Below are the code and all the weights of a small trained network. Each question names an input and a target symbol and asks about switching units off, where a switched-off unit gives its printed mean instead of its output.

import numpy as np


def w(rows, s, z=0):
    codes = np.array(rows[::2]) - 128.0
    scale = np.full(codes.shape[1], s)
    scale[-1] = z or s
    return codes * scale


def f(y):
    return np.maximum(y, 0)


def softmax(a):
    e = np.exp(a - a.max(-1, keepdims=True))
    return e / e.sum(-1, keepdims=True)


def log_softmax(a):
    a = a - a.max(-1, keepdims=True)
    return a - np.log(np.exp(a).sum(-1, keepdims=True))


def net(x, mask):
    ids = ['εημπσφ'.index(c) for c in x.split()]
    T = len(ids)
    res = E[ids] + P[:T]
    u = 0
    for l in range(3):
        q, k, v = (res @ M[l].T for M in (Q, K, V))
        z = softmax(np.where(np.tri(T) > 0, q @ k.T / 2**0.5, -1e9)) @ v
        res = res + np.where(mask[u], z, O[l][:, -1]) @ O[l][:, :-1]
        u += 1
        y = f(res @ A[l][:, :-1].T + A[l][:, -1])
        res = res + np.where(mask[u : u + 8], y, B[l][:, -1]) @ B[l][:, :-1]
        u += 8
    return log_softmax(res[-1] @ U[:, :-1].T + U[:, -1])


Q, K, V, O, A, B = {}, {}, {}, {}, {}, {}
E = w([
[94,48,123,246,125,106],'ε',
[174,72,83,112,57,97],'η',
[123,24,214,83,176,70],'μ',
[60,133,157,29,68,85],'π',
[124,194,136,204,47,128],'σ',
[46,182,218,51,80,250],'φ',
],0.013)
P = w([
[204,119,101,158,91,254],'0',
[155,101,153,144,131,63],'1',
[139,134,123,162,126,82],'2',
[142,130,124,158,126,89],'3',
[136,131,117,160,128,93],'4',
[132,130,115,156,129,92],'5',
[142,126,120,156,124,88],'6',
[141,126,111,159,120,96],'7',
[138,128,121,157,126,84],'8',
[141,126,109,166,115,100],'9',
[138,122,109,166,113,99],'10',
[134,126,116,161,116,100],'11',
[136,117,98,159,120,109],'12',
[138,126,103,160,119,104],'13',
],0.009)
Q[0] = w([
[108,74,251,28,92,97],'L0H0',
[140,78,20,107,92,165],'L0H0',
],0.031)
K[0] = w([
[215,91,16,58,76,35],'L0H0',
[95,119,86,64,130,251],'L0H0',
],0.024)
V[0] = w([
[237,132,89,157,98,71],'L0H0',
[182,118,41,89,153,254],'L0H0',
],0.0075)
O[0] = w([
[174,235,116,219,125,72,248],'L0H0',
[115,188,62,52,255,67,201],'L0H0',
],0.0047,0.0016)
A[0] = w([
[174,179,83,25,128,175,140],'L0N0',
[230,180,167,145,85,167,54],'L0N1',
[160,77,130,112,55,121,223],'L0N2',
[1,171,129,167,48,100,152],'L0N3',
[114,172,57,66,134,72,102],'L0N4',
[76,65,51,116,127,101,187],'L0N5',
[95,195,154,32,246,111,3],'L0N6',
[161,89,65,167,129,108,36],'L0N7',
],0.0082,0.0029)
B[0] = w([
[40,133,152,174,138,57,157],'L0N0',
[111,20,32,98,5,153,155],'L0N1',
[112,146,147,135,247,73,254],'L0N2',
[92,45,119,101,124,69,226],'L0N3',
[154,134,119,178,188,169,178],'L0N4',
[175,160,136,144,128,111,222],'L0N5',
[180,22,90,199,1,210,139],'L0N6',
[69,215,170,165,174,84,178],'L0N7',
],0.0098,0.0059)
Q[1] = w([
[62,133,80,58,113,3],'L1H0',
[100,120,195,72,132,75],'L1H0',
],0.023)
K[1] = w([
[134,165,87,91,121,253],'L1H0',
[86,154,127,111,116,176],'L1H0',
],0.025)
V[1] = w([
[66,144,253,75,75,163],'L1H0',
[200,82,137,40,228,34],'L1H0',
],0.0072)
O[1] = w([
[177,49,3,48,230,110,178],'L1H0',
[207,200,102,91,28,125,1],'L1H0',
],0.0055,0.0071)
A[1] = w([
[129,188,148,111,84,86,1],'L1N0',
[143,90,161,117,167,145,14],'L1N1',
[139,122,101,175,84,127,98],'L1N2',
[59,214,170,4,89,116,63],'L1N3',
[73,140,83,150,124,207,177],'L1N4',
[159,147,232,125,174,217,67],'L1N5',
[160,134,210,86,82,98,176],'L1N6',
[96,161,203,77,65,163,53],'L1N7',
],0.013,0.0018)
B[1] = w([
[128,114,72,88,116,200,199],'L1N0',
[89,112,79,126,92,143,255],'L1N1',
[142,99,93,160,74,78,187],'L1N2',
[18,139,130,179,125,17,154],'L1N3',
[166,150,95,135,182,89,158],'L1N4',
[248,83,186,190,64,163,148],'L1N5',
[167,178,149,69,54,113,205],'L1N6',
[150,48,139,121,143,155,152],'L1N7',
],0.014,0.0062)
Q[2] = w([
[163,114,90,176,86,1],'L2H0',
[88,162,145,136,150,213],'L2H0',
],0.041)
K[2] = w([
[250,235,33,189,155,162],'L2H0',
[105,100,180,137,91,18],'L2H0',
],0.021)
V[2] = w([
[228,110,93,7,145,55],'L2H0',
[181,62,183,154,255,11],'L2H0',
],0.0097)
O[2] = w([
[122,180,134,174,95,252,254],'L2H0',
[148,129,201,93,111,115,146],'L2H0',
],0.012,0.0044)
A[2] = w([
[121,143,100,139,86,158,80],'L2N0',
[134,115,192,198,151,151,239],'L2N1',
[78,96,152,124,159,175,178],'L2N2',
[114,140,73,145,170,85,42],'L2N3',
[51,130,131,126,114,159,113],'L2N4',
[149,250,136,121,197,98,122],'L2N5',
[180,87,94,109,145,159,142],'L2N6',
[143,82,165,184,166,182,2],'L2N7',
],0.013,0.0046)
B[2] = w([
[146,109,155,118,217,90,244],'L2N0',
[64,134,112,207,187,241,217],'L2N1',
[150,57,78,131,125,173,225],'L2N2',
[117,134,152,103,42,165,255],'L2N3',
[197,145,149,72,139,49,207],'L2N4',
[251,207,95,107,164,127,160],'L2N5',
[49,185,122,121,98,101,191],'L2N6',
[193,187,167,20,94,32,183],'L2N7',
],0.011)
U = w([
[119,76,162,182,159,152,69],'ε',
[205,110,98,105,149,155,80],'η',
[199,71,223,75,35,245,87],'μ',
[152,103,188,71,101,133,6],'π',
[192,72,103,133,3,177,150],'σ',
[134,28,126,36,133,213,219],'φ',
],0.0046,0.0025)

Each question gives the input, a string of symbols that net reads in full, and the target symbol t.
The units are the heads (2 rows each of Q, K, V and O) and the neurons (one row each of A and B). Each row of codes is followed by its name. A weight is (code - 128) times the scale printed after its matrix; where a second scale follows, it is the last column's (O, A, B and U).
mask holds one flag per unit, layer by layer, with each layer's heads first. A switched-off unit (its flag False) gives its mean, the last column of its rows in O or B, instead of its output. The means were averaged over made-up inputs and are rounded, as every weight is.
A unit's drop is (log p(t) with every unit on - log p(t) with that unit switched off) / (log p(t) with every unit on - log p(t) with every unit switched off).
The circuit of an input: a set's keep is (log p(t) with only the set's units on - log p(t) with every unit switched off) / (log p(t) with every unit on - log p(t) with every unit switched off). Starting from the 12 units with the biggest drops (on a tie, the unit counted first), units are removed one at a time, each time the one whose removal leaves the highest keep (on an exact tie, the one counted first), for as long as the keep stays at least 0.8.
units of the circuit, in order: the units of the circuit, biggest drop first
top k neurons: the k neurons with the biggest drops, biggest first
k most important neurons of layer l: the k neurons of layer l with the biggest drops, biggest first
input ε π σ η μ μ ε ε μ η η μ π φ, target π: units of the circuit, in order : L2H0, L2N1, L1N3
input μ η η φ φ η φ μ φ μ, target η: 2 most important neurons of layer 1 : L1N0, L1N6
input π ε σ ε η π, target μ: units of the circuit, in order : L2H0, L1N1, L0N3
input σ φ μ φ η μ η σ η μ μ φ, target ε: units of the circuit, in order : L1N3
input μ η π φ ε η η π μ η φ η σ, target η: top 3 neurons : L2N4, L2N7, L2N0
input μ ε σ η φ, target η: top 2 neurons : L2N4, L1N0
input μ π π η μ, target μ: top 2 neurons : L0N2, L1N1
input η μ ε σ ε π, target σ: units of the circuit, in order : L1H0, L0H0, L0N6, L1N2
input η η π σ η ε φ, target σ: top 4 neurons : L1N0, L0N3, L2N3, L2N0
input π π μ π ε φ μ π φ η, target μ: units of the circuit, in order : L2H0, L1H0
input σ ε μ σ π μ η μ σ ε η η ε, target ε: top 2 neurons : L2N1, L0N1
input η μ ε, target σ: units of the circuit, in order : L1H0, L0H0
input σ η ε π σ ε φ μ ε η η φ, target ε: 2 most important neurons of layer 0 : L0N3, L0N1
input π η ε σ π σ σ μ π ε ε, target μ: top 2 neurons : L2N7, L1N1
input σ ε σ φ η π, target ε: 3 most important neurons of layer 0 : L0N3, L0N1, L0N4
input φ η η μ η μ σ η ε μ η ε ε, target φ: top neuron : L0N6
input μ σ π π, target π: top 3 neurons : L1N3, L2N4, L0N3
input ε σ η μ π η η ε η η μ σ, target π: units of the circuit, in order : L2H0, L0N3
input η π η ε σ, target σ: units of the circuit, in order : L0H0, L1N2, L0N1
input η ε π π η μ, target μ: top 3 neurons : L0N1, L0N4, L1N1
